Below is a small trained network, with its code and all its weights. Each question gives an input and a class and asks what happens when units are switched off, that is, made to give their printed mean instead of their output.

import numpy as np


def w(rows, s, z=0):
    codes = np.array(rows[::2]) - 128.0
    scale = np.full(codes.shape[1], s)
    scale[-1] = z or s
    return codes * scale


def norm(h):
    return h / np.sqrt((h * h).mean(-1, keepdims=True) + 1e-5)


def f(y):
    return y / 2 * (1 + np.tanh(0.7978845608 * (y + 0.044715 * y**3)))


def log_softmax(a):
    a = a - a.max(-1, keepdims=True)
    return a - np.log(np.exp(a).sum(-1, keepdims=True))


def net(x, mask):
    res = np.array(x, float).reshape(1, 3) / 4 @ E
    u = 0
    for l in range(3):
        y = f(norm(res) @ A[l][:, :-1].T + A[l][:, -1])
        res = res + np.where(mask[u : u + 9], y, B[l][:, -1]) @ B[l][:, :-1]
        u += 9
    return log_softmax(norm(res)[-1] @ U[:, :-1].T + U[:, -1])


A, B = {}, {}
E = w([
[91,181,120,88,83],'x0',
[48,98,1,146,113],'x1',
[77,45,179,66,119],'x2',
],0.0039)
A[0] = w([
[153,64,149,186,128,110],'0.n1',
[231,128,164,203,141,41],'0.n2',
[35,154,136,58,85,102],'0.n3',
[122,161,173,107,118,117],'0.n4',
[160,239,66,108,58,6],'0.n5',
[95,147,30,156,154,139],'0.n6',
[122,117,120,152,253,128],'0.n7',
[145,161,104,152,77,55],'0.n8',
[84,185,175,86,109,147],'0.n9',
],0.0072,0.0013)
B[0] = w([
[181,110,77,122,89,151],'0.n1',
[93,105,138,203,131,210],'0.n2',
[203,138,117,179,102,207],'0.n3',
[174,101,61,136,137,146],'0.n4',
[127,226,251,197,61,218],'0.n5',
[72,111,50,76,201,255],'0.n6',
[131,196,196,139,130,160],'0.n7',
[42,166,118,86,1,146],'0.n8',
[210,134,63,145,122,168],'0.n9',
],0.0043,0.0038)
A[1] = w([
[254,120,162,157,147,223],'1.n1',
[161,121,96,132,95,97],'1.n2',
[98,126,52,125,208,9],'1.n3',
[203,124,94,192,165,24],'1.n4',
[33,85,76,128,199,189],'1.n5',
[35,102,125,182,161,174],'1.n6',
[72,125,27,86,143,132],'1.n7',
[125,75,133,85,112,86],'1.n8',
[97,71,139,26,170,81],'1.n9',
],0.0065,0.0013)
B[1] = w([
[86,88,146,158,190,253],'1.n1',
[204,94,122,59,98,136],'1.n2',
[180,106,2,174,115,188],'1.n3',
[103,174,225,103,78,158],'1.n4',
[201,215,183,188,184,254],'1.n5',
[227,176,184,129,153,199],'1.n6',
[184,68,95,246,223,252],'1.n7',
[116,198,202,55,129,138],'1.n8',
[183,247,123,66,88,163],'1.n9',
],0.0041,0.0035)
A[2] = w([
[164,180,104,114,38,131],'2.n1',
[174,166,171,76,104,171],'2.n2',
[147,72,170,25,139,36],'2.n3',
[158,55,98,111,141,129],'2.n4',
[162,86,56,63,38,2],'2.n5',
[86,121,154,2,157,98],'2.n6',
[90,123,175,122,95,153],'2.n7',
[204,185,153,167,128,159],'2.n8',
[58,240,117,107,33,43],'2.n9',
],0.0079,0.0018)
B[2] = w([
[131,131,122,118,33,156],'2.n1',
[46,66,127,96,145,171],'2.n2',
[25,212,113,73,118,172],'2.n3',
[141,252,128,112,121,145],'2.n4',
[245,159,186,143,143,129],'2.n5',
[72,218,46,131,246,149],'2.n6',
[128,127,101,195,110,143],'2.n7',
[92,44,62,38,100,253],'2.n8',
[61,209,113,255,65,175],'2.n9',
],0.0047,0.0046)
U = w([
[211,183,131,95,98,59],'0',
[40,181,152,52,203,218],'1',
[123,51,140,82,44,53],'2',
[136,21,245,223,186,151],'3',
[68,200,117,234,33,171],'4',
[188,55,101,69,171,1],'5',
[186,125,12,212,237,185],'6',
],0.013,0.0043)

Each question gives the input, the list of numbers given to net, and the class t.
The units are the neurons (one row each of A and B). Each row of codes is followed by its name. A weight is (code - 128) times the scale printed after its matrix; where a second scale follows, it is the last column's (A, B and U).
mask holds one flag per neuron, layer by layer. A switched-off neuron (its flag False) gives its mean, the last column of its row in B, instead of its output. The means were averaged over made-up inputs and are rounded, as every weight is.
A unit's drop is (log p(t) with every unit on - log p(t) with that unit switched off) / (log p(t) with every unit on - log p(t) with every unit switched off).
The circuit of an input: a set's keep is (log p(t) with only the set's units on - log p(t) with every unit switched off) / (log p(t) with every unit on - log p(t) with every unit switched off). Starting from the 12 units with the biggest drops (on a tie, the unit counted first), units are removed one at a time, each time the one whose removal leaves the highest keep (on an exact tie, the one counted first), for as long as the keep stays at least 0.8.
circuit, biggest first: the units of the circuit, biggest drop first
k most important neurons: the k neurons with the biggest drops, biggest first
top k neurons in layer l: the k neurons of layer l with the biggest drops, biggest first
drop of u: that unit's drop, to one decimal
input [-1,-5,-7], class 3: most important neuron	(1.n1)
input [-8,-3,6], class 1: circuit, biggest first	(1.n7; 2.n3; 0.n3)
input [2,-5,-5], class 4: 3 most important neurons	(1.n7; 0.n5; 0.n8)
input [7,-2,3], class 2: 2 most important neurons	(0.n3; 0.n6)
input [1,4,-8], class 4: top 2 neurons in layer 0	(0.n5; 0.n8)
input [8,-6,-1], class 2: 2 most important neurons	(0.n9; 2.n8)
input [-2,-6,4], class 1: top 2 neurons in layer 0	(0.n5; 0.n3)
input [0,-6,2], class 1: top 3 neurons in layer 0	(0.n5; 0.n3; 0.n7)
input [-4,-1,-6], class 4: top 3 neurons in layer 1	(1.n7; 1.n4; 1.n5)
input [-6,-8,8], class 1: top 2 neurons in layer 2	(2.n3; 2.n6)
input [6,-8,-1], class 2: top 2 neurons in layer 1	(1.n7; 1.n5)
input [0,-5,3], class 1: 2 most important neurons	(0.n5; 1.n7)
input [5,2,7], class 0: 4 most important neurons	(0.n3; 2.n5; 0.n9; 0.n5)
input [2,4,4], class 6: circuit, biggest first	(1.n7)
input [-5,-7,6], class 1: drop of 2.n3	0.3
input [2,3,3], class 6: drop of 1.n7	0.2
input [1,2,-4], class 4: drop of 0.n5	3.6
input [1,1,-3], class 4: drop of 0.n9	0.0
